Here is a tiny trained network, its code and every weight. The questions are about switching its units off for an input and a target symbol, where a switched-off unit gives its printed mean instead of its output.

import numpy as np


def w(rows, s, z=0):
    codes = np.array(rows[::2]) - 128.0
    scale = np.full(codes.shape[1], s)
    scale[-1] = z or s
    return codes * scale


def norm(h):
    return h / np.sqrt((h * h).mean(-1, keepdims=True) + 1e-5)


def f(y):
    return np.maximum(y, 0)


def softmax(a):
    e = np.exp(a - a.max(-1, keepdims=True))
    return e / e.sum(-1, keepdims=True)


def log_softmax(a):
    a = a - a.max(-1, keepdims=True)
    return a - np.log(np.exp(a).sum(-1, keepdims=True))


def net(x, mask):
    ids = ['Δβγζξπσ'.index(c) for c in x.split()]
    T = len(ids)
    res = E[ids] + P[:T]
    u = 0
    for l in range(2):
        q, k, v = (norm(res) @ M[l].T for M in (Q, K, V))
        z = softmax(np.where(np.tri(T) > 0, q @ k.T / 3**0.5, -1e9)) @ v
        res = res + np.where(mask[u], z, O[l][:, -1]) @ O[l][:, :-1]
        u += 1
        y = f(norm(res) @ A[l][:, :-1].T + A[l][:, -1])
        res = res + np.where(mask[u : u + 4], y, B[l][:, -1]) @ B[l][:, :-1]
        u += 4
    return log_softmax(norm(res)[-1] @ U[:, :-1].T + U[:, -1])


Q, K, V, O, A, B = {}, {}, {}, {}, {}, {}
E = w([
[140,134,38,131,79],'Δ',
[108,56,196,163,136],'β',
[75,2,40,106,114],'γ',
[127,41,147,78,188],'ζ',
[101,42,3,177,105],'ξ',
[18,118,105,132,95],'π',
[168,107,161,128,103],'σ',
],0.0013)
P = w([
[127,181,192,100,119],'0',
[74,35,110,159,144],'1',
[249,182,130,160,140],'2',
[92,79,115,144,153],'3',
[238,178,143,154,143],'4',
[85,103,108,140,156],'5',
[233,185,145,155,144],'6',
[75,122,104,134,153],'7',
],0.0019)
Q[0] = w([
[69,34,226,119,77],'0.h0',
[154,176,4,122,149],'0.h0',
[245,202,241,145,161],'0.h0',
],0.0044)
K[0] = w([
[162,8,158,234,197],'0.h0',
[64,224,21,59,77],'0.h0',
[127,140,253,50,61],'0.h0',
],0.0048)
V[0] = w([
[193,4,202,167,106],'0.h0',
[126,125,124,152,128],'0.h0',
[95,54,138,115,123],'0.h0',
],0.0023)
O[0] = w([
[127,230,40,127,170,255],'0.h0',
[139,149,121,109,118,140],'0.h0',
[83,250,116,143,122,233],'0.h0',
],0.0022,0.00094)
A[0] = w([
[46,240,97,193,224,1],'0.n0',
[230,180,213,114,174,34],'0.n1',
[68,13,179,214,217,91],'0.n2',
[113,27,140,4,143,64],'0.n3',
],0.0017,0.00094)
B[0] = w([
[62,102,52,67,158,230],'0.n0',
[154,71,5,179,91,219],'0.n1',
[110,155,40,180,195,244],'0.n2',
[96,61,172,70,171,154],'0.n3',
],0.0024,0.0011)
Q[1] = w([
[134,80,108,110,114],'1.h0',
[254,158,128,178,115],'1.h0',
[45,109,141,98,138],'1.h0',
],0.0086)
K[1] = w([
[57,121,73,136,112],'1.h0',
[98,178,254,56,55],'1.h0',
[167,89,14,198,197],'1.h0',
],0.0051)
V[1] = w([
[58,96,121,40,250],'1.h0',
[71,234,169,235,168],'1.h0',
[212,115,248,72,205],'1.h0',
],0.0023)
O[1] = w([
[161,125,242,41,219,192],'1.h0',
[79,206,179,233,167,168],'1.h0',
[63,60,56,144,251,2],'1.h0',
],0.0029,0.0013)
A[1] = w([
[194,226,224,38,137,7],'1.n0',
[154,147,243,159,189,66],'1.n1',
[255,53,168,206,142,121],'1.n2',
[146,200,171,191,73,91],'1.n3',
],0.0029,0.0019)
B[1] = w([
[111,214,14,69,142,166],'1.n0',
[177,129,61,169,103,180],'1.n1',
[3,142,174,94,104,247],'1.n2',
[157,80,176,94,160,204],'1.n3',
],0.0041,0.0015)
U = w([
[207,147,165,118,20,247],'Δ',
[138,192,128,243,209,179],'β',
[108,3,102,67,114,20],'γ',
[164,84,158,65,246,162],'ζ',
[170,86,27,217,82,73],'ξ',
[26,134,227,123,94,179],'π',
[166,248,103,32,142,25],'σ',
],0.0064,0.0011)

Each question gives the input, a string of symbols that net reads in full, and the target symbol t.
The units are the heads (3 rows each of Q, K, V and O) and the neurons (one row each of A and B). Each row of codes is followed by its name. A weight is (code - 128) times the scale printed after its matrix; where a second scale follows, it is the last column's (O, A, B and U).
mask holds one flag per unit, layer by layer, with each layer's heads first. A switched-off unit (its flag False) gives its mean, the last column of its rows in O or B, instead of its output. The means were averaged over made-up inputs and are rounded, as every weight is.
A unit's drop is (log p(t) with every unit on - log p(t) with that unit switched off) / (log p(t) with every unit on - log p(t) with every unit switched off).
The circuit of an input: a set's keep is (log p(t) with only the set's units on - log p(t) with every unit switched off) / (log p(t) with every unit on - log p(t) with every unit switched off). Starting from all 10 units, units are removed one at a time, each time the one whose removal leaves the highest keep (on an exact tie, the one counted first), for as long as the keep stays at least 0.8.
units of the circuit, in order: the units of the circuit, biggest drop first
top k neurons: the k neurons with the biggest drops, biggest first
k most important neurons of layer l: the k neurons of layer l with the biggest drops, biggest first
drop of u: that unit's drop, to one decimal
input β π Δ σ π π Δ, target β: top neuron => (0.n2)
input Δ Δ ξ π β σ, target σ: 2 most important neurons of layer 1 => (1.n2 1.n1)
input σ σ ζ, target ξ: units of the circuit, in order => (1.h0 0.n1)
input Δ γ π, target γ: units of the circuit, in order => (0.h0 1.h0)
input σ Δ σ, target ξ: units of the circuit, in order => (1.h0 0.n1)
input γ γ β, target σ: units of the circuit, in order => (1.h0 1.n0)
input ξ ξ β σ ζ, target Δ: 3 most important neurons of layer 0 => (0.n1 0.n0 0.n2)
input ξ ζ Δ γ β ζ π, target Δ: top 3 neurons => (0.n2 0.n0 1.n3)
input ξ ξ Δ σ σ β π, target Δ: units of the circuit, in order => (1.h0 0.h0 1.n3)
input π ζ π γ π β β Δ, target Δ: units of the circuit, in order => (0.h0 1.h0 1.n2 0.n2)
input β β ξ σ ζ β π, target β: top 2 neurons => (0.n2 1.n2)
input Δ Δ β, target γ: units of the circuit, in order => (0.h0 1.h0)
input Δ π γ π σ β γ, target γ: units of the circuit, in order => (0.h0 1.h0 1.n2)
input β π σ, target β: most important neuron of layer 0 => (0.n2)
input γ β π β β β, target β: top 2 neurons => (1.n2 0.n2)
input ξ π ξ π γ π γ, target Δ: top 2 neurons => (0.n2 0.n0)
input ξ σ σ π ζ, target Δ: drop of 0.h0 => 0.7
input ζ Δ π, target ζ: drop of 1.h0 => 0.6
input γ π σ ξ π π β, target σ: drop of 0.n3 => 0.1
input π γ σ, target π: drop of 1.n2 => 1.0
input Δ ζ Δ ζ ξ π γ, target γ: most important neuron of layer 1 => (1.n2)
